Here is a tiny trained network, its code and every weight. The questions are about switching its units off for an input and a class, where a switched-off unit gives its printed mean instead of its output.

import numpy as np


def w(rows, s, z=0):
    codes = np.array(rows[::2]) - 128.0
    scale = np.full(codes.shape[1], s)
    scale[-1] = z or s
    return codes * scale


def f(y):
    return y / 2 * (1 + np.tanh(0.7978845608 * (y + 0.044715 * y**3)))


def log_softmax(a):
    a = a - a.max(-1, keepdims=True)
    return a - np.log(np.exp(a).sum(-1, keepdims=True))


def net(x, mask):
    res = np.array(x, float).reshape(1, 6) / 4 @ E
    y = f(res @ A[0][:, :-1].T + A[0][:, -1])
    res = res + np.where(mask, y, B[0][:, -1]) @ B[0][:, :-1]
    return log_softmax(res[-1] @ U[:, :-1].T + U[:, -1])


A, B = {}, {}
E = w([
[131,132,130,126],'x0',
[23,116,154,101],'x1',
[160,205,170,70],'x2',
[144,85,249,123],'x3',
[127,129,130,130],'x4',
[133,66,62,1],'x5',
],0.0096)
A[0] = w([
[176,73,184,131,207],'N0',
[90,100,117,83,2],'N1',
[112,135,78,140,168],'N2',
[250,98,94,159,100],'N3',
[138,172,118,66,161],'N4',
[53,117,166,109,75],'N5',
[119,117,86,100,28],'N6',
[201,46,109,12,53],'N7',
[137,100,112,186,110],'N8',
[123,195,164,169,144],'N9',
[144,77,106,68,98],'N10',
[116,34,89,182,144],'N11',
[123,186,37,139,146],'N12',
[163,155,184,179,138],'N13',
],0.013,0.0023)
B[0] = w([
[86,233,127,4,183],'N0',
[123,86,95,137,164],'N1',
[142,148,137,80,167],'N2',
[74,170,68,115,208],'N3',
[152,102,156,147,177],'N4',
[65,140,94,144,173],'N5',
[146,142,112,133,162],'N6',
[160,117,118,193,252],'N7',
[113,87,161,146,160],'N8',
[161,89,123,158,197],'N9',
[136,94,135,148,196],'N10',
[161,155,203,115,200],'N11',
[122,143,186,45,213],'N12',
[162,120,86,132,200],'N13',
],0.011)
U = w([
[131,144,112,77,77],'0',
[170,94,75,192,167],'1',
[157,121,135,122,252],'2',
[71,155,6,143,20],'3',
],0.015,0.0014)

Each question gives the input, the list of numbers given to net, and the class t.
The units are the neurons (one row each of A and B). Each row of codes is followed by its name. A weight is (code - 128) times the scale printed after its matrix; where a second scale follows, it is the last column's (A, B and U).
mask holds one flag per neuron, in row order. A switched-off neuron (its flag False) gives its mean, the last column of its row in B, instead of its output. The means were averaged over made-up inputs and are rounded, as every weight is.
A unit's drop is (log p(t) with every unit on - log p(t) with that unit switched off) / (log p(t) with every unit on - log p(t) with every unit switched off).
The circuit of an input: a set's keep is (log p(t) with only the set's units on - log p(t) with every unit switched off) / (log p(t) with every unit on - log p(t) with every unit switched off). Starting from the 12 units with the biggest drops (on a tie, the unit counted first), units are removed one at a time, each time the one whose removal leaves the highest keep (on an exact tie, the one counted first), for as long as the keep stays at least 0.8.
circuit, biggest first: the units of the circuit, biggest drop first
top k neurons: the k neurons with the biggest drops, biggest first
drop of u: that unit's drop, to one decimal
input [-8,-2,-2,1,2,8], class 1: circuit, biggest first -> [N7]
input [-3,-6,-8,2,-6,-1], class 2: top 3 neurons -> [N11 N8 N5]
input [3,-8,7,5,8,2], class 3: circuit, biggest first -> [N3 N12]
input [-2,-3,-2,-5,4,-4], class 0: top 2 neurons -> [N12 N7]
input [0,-5,-3,2,-7,3], class 3: top 2 neurons -> [N3 N12]
input [7,5,-5,-6,-4,7], class 1: top 2 neurons -> [N7 N0]
input [-4,-7,-3,-3,-5,-6], class 3: top 4 neurons -> [N3 N7 N4 N10]
input [2,3,-6,-2,8,-1], class 2: top 4 neurons -> [N11 N3 N0 N7]
input [-7,1,-7,3,5,-2], class 2: top 2 neurons -> [N11 N3]
input [-4,-2,-8,-6,5,8], class 1: top 3 neurons -> [N7 N0 N10]
input [2,8,-8,-2,-3,8], class 1: circuit, biggest first -> [N7 N0]
input [4,-4,-7,-6,6,4], class 2: top 2 neurons -> [N11 N0]
input [0,-5,4,-6,4,8], class 1: top 4 neurons -> [N7 N0 N4 N10]
input [2,-6,-5,6,-6,-3], class 0: circuit, biggest first -> [N0]
input [4,1,-8,-1,-7,-4], class 2: top 2 neurons -> [N11 N7]
input [-3,-4,-1,-7,4,5], class 0: top 2 neurons -> [N12 N2]
input [-6,-3,-2,1,-2,-2], class 3: drop of N3 -> 0.2
input [6,-6,-1,-2,8,-3], class 3: drop of N3 -> 0.8
input [1,-6,-4,-1,-3,0], class 3: drop of N3 -> 1.5
input [0,8,-6,5,3,6], class 3: circuit, biggest first -> [N5]
